Below is a small trained network, with its code and all its weights. Each question gives an input and a class and asks what happens when units are switched off, that is, made to give their printed mean instead of their output.

import numpy as np


def w(rows, s, z=0):
    codes = np.array(rows[::2]) - 128.0
    scale = np.full(codes.shape[1], s)
    scale[-1] = z or s
    return codes * scale


def f(y):
    return np.maximum(y, 0)


def log_softmax(a):
    a = a - a.max(-1, keepdims=True)
    return a - np.log(np.exp(a).sum(-1, keepdims=True))


def net(x, mask):
    res = np.array(x, float).reshape(1, 7) / 4 @ E
    y = f(res @ A[0][:, :-1].T + A[0][:, -1])
    res = res + np.where(mask, y, B[0][:, -1]) @ B[0][:, :-1]
    return log_softmax(res[-1] @ U[:, :-1].T + U[:, -1])


A, B = {}, {}
E = w([
[125,131,134,131,130,125,123],'x0',
[108,156,12,252,52,143,24],'x1',
[234,193,216,110,22,226,63],'x2',
[121,132,131,121,116,115,122],'x3',
[130,126,124,127,125,132,132],'x4',
[35,115,87,2,161,227,5],'x5',
[129,139,132,131,139,124,124],'x6',
],0.0086)
A[0] = w([
[210,181,176,247,121,24,205,125],'N0',
[121,161,1,205,79,128,78,86],'N1',
[149,83,225,15,186,106,190,101],'N2',
[135,199,105,110,149,99,121,62],'N3',
[141,88,218,47,170,123,173,56],'N4',
[46,104,109,147,160,94,160,52],'N5',
[56,39,67,145,213,72,160,83],'N6',
[162,81,220,29,179,101,189,107],'N7',
[55,101,98,17,164,193,29,105],'N8',
[248,214,220,116,53,227,49,39],'N9',
[207,127,120,148,126,64,138,62],'N10',
[229,147,169,235,114,56,201,140],'N11',
[110,129,55,254,87,128,34,97],'N12',
[24,76,19,147,224,37,169,60],'N13',
[240,165,206,134,74,195,100,28],'N14',
[103,135,126,128,112,153,153,60],'N15',
[51,144,90,11,144,198,38,110],'N16',
[43,149,105,28,171,203,37,120],'N17',
[147,136,31,200,104,130,66,72],'N18',
[100,111,62,252,87,145,35,96],'N19',
[159,156,197,124,82,156,92,2],'N20',
[27,112,72,157,181,50,182,77],'N21',
],0.0067,0.0046)
B[0] = w([
[88,56,116,214,70,96,192,247],'N0',
[67,201,179,88,185,197,181,215],'N1',
[51,219,176,72,215,204,185,224],'N2',
[134,130,142,137,124,137,125,128],'N3',
[91,188,143,91,189,195,164,194],'N4',
[167,129,115,116,91,135,66,173],'N5',
[221,148,114,89,86,123,40,219],'N6',
[80,209,169,114,180,198,175,219],'N7',
[95,52,141,223,72,82,209,229],'N8',
[254,113,58,69,89,94,25,251],'N9',
[96,99,107,141,118,131,127,160],'N10',
[67,54,109,219,108,79,172,241],'N11',
[64,192,186,64,208,175,179,225],'N12',
[241,123,85,70,77,101,30,245],'N13',
[215,119,67,96,120,82,42,210],'N14',
[111,130,128,132,123,134,106,128],'N15',
[98,66,126,224,115,68,159,229],'N16',
[96,43,106,216,87,80,174,229],'N17',
[92,162,159,74,169,171,187,195],'N18',
[62,195,207,66,200,184,183,222],'N19',
[157,116,109,101,110,96,106,165],'N20',
[222,112,101,98,80,103,26,215],'N21',
],0.0072,0.011)
U = w([
[106,54,122,247,125,112,171,240],'0',
[94,227,153,72,165,178,164,116],'1',
[231,125,101,82,122,123,48,10],'2',
],0.011,0.0012)

Each question gives the input, the list of numbers given to net, and the class t.
The units are the neurons (one row each of A and B). Each row of codes is followed by its name. A weight is (code - 128) times the scale printed after its matrix; where a second scale follows, it is the last column's (A, B and U).
mask holds one flag per neuron, in row order. A switched-off neuron (its flag False) gives its mean, the last column of its row in B, instead of its output. The means were averaged over made-up inputs and are rounded, as every weight is.
A unit's drop is (log p(t) with every unit on - log p(t) with that unit switched off) / (log p(t) with every unit on - log p(t) with every unit switched off).
The circuit of an input: a set's keep is (log p(t) with only the set's units on - log p(t) with every unit switched off) / (log p(t) with every unit on - log p(t) with every unit switched off). Starting from the 12 units with the biggest drops (on a tie, the unit counted first), units are removed one at a time, each time the one whose removal leaves the highest keep (on an exact tie, the one counted first), for as long as the keep stays at least 0.8.
units of the circuit, in order: the units of the circuit, biggest drop first
top k neurons: the k neurons with the biggest drops, biggest first
drop when u is switched off: that unit's drop, to one decimal
input [-5,-5,-8,3,-6,5,1], class 2: units of the circuit, in order	(N13)
input [-6,3,3,-5,1,3,3], class 0: top 2 neurons	(N2; N13)
input [-5,-5,-4,1,5,6,8], class 0: top 2 neurons	(N8; N17)
input [-2,-6,-5,2,7,7,3], class 0: top 2 neurons	(N8; N17)
input [4,-6,-5,6,4,-3,-7], class 1: top 3 neurons	(N2; N7; N9)
input [5,7,7,3,0,-6,-1], class 1: top 2 neurons	(N12; N19)
input [7,-3,-6,-3,-7,5,7], class 2: top 2 neurons	(N13; N6)
input [-4,-4,-4,-2,-8,-3,-5], class 1: top 4 neurons	(N9; N2; N7; N14)
input [1,-7,-8,6,-4,-5,-8], class 2: top 2 neurons	(N13; N21)
input [-7,7,-3,-5,-5,-6,-4], class 1: top 3 neurons	(N12; N19; N1)
input [-5,0,1,-4,5,2,8], class 0: drop when N13 is switched off	0.1
input [-1,6,-6,5,7,-1,2], class 1: drop when N19 is switched off	0.4
input [-3,-3,-7,8,-5,-4,-4], class 2: drop when N15 is switched off	0.0
input [-6,-4,-5,-2,5,5,-7], class 0: units of the circuit, in order	(N8)
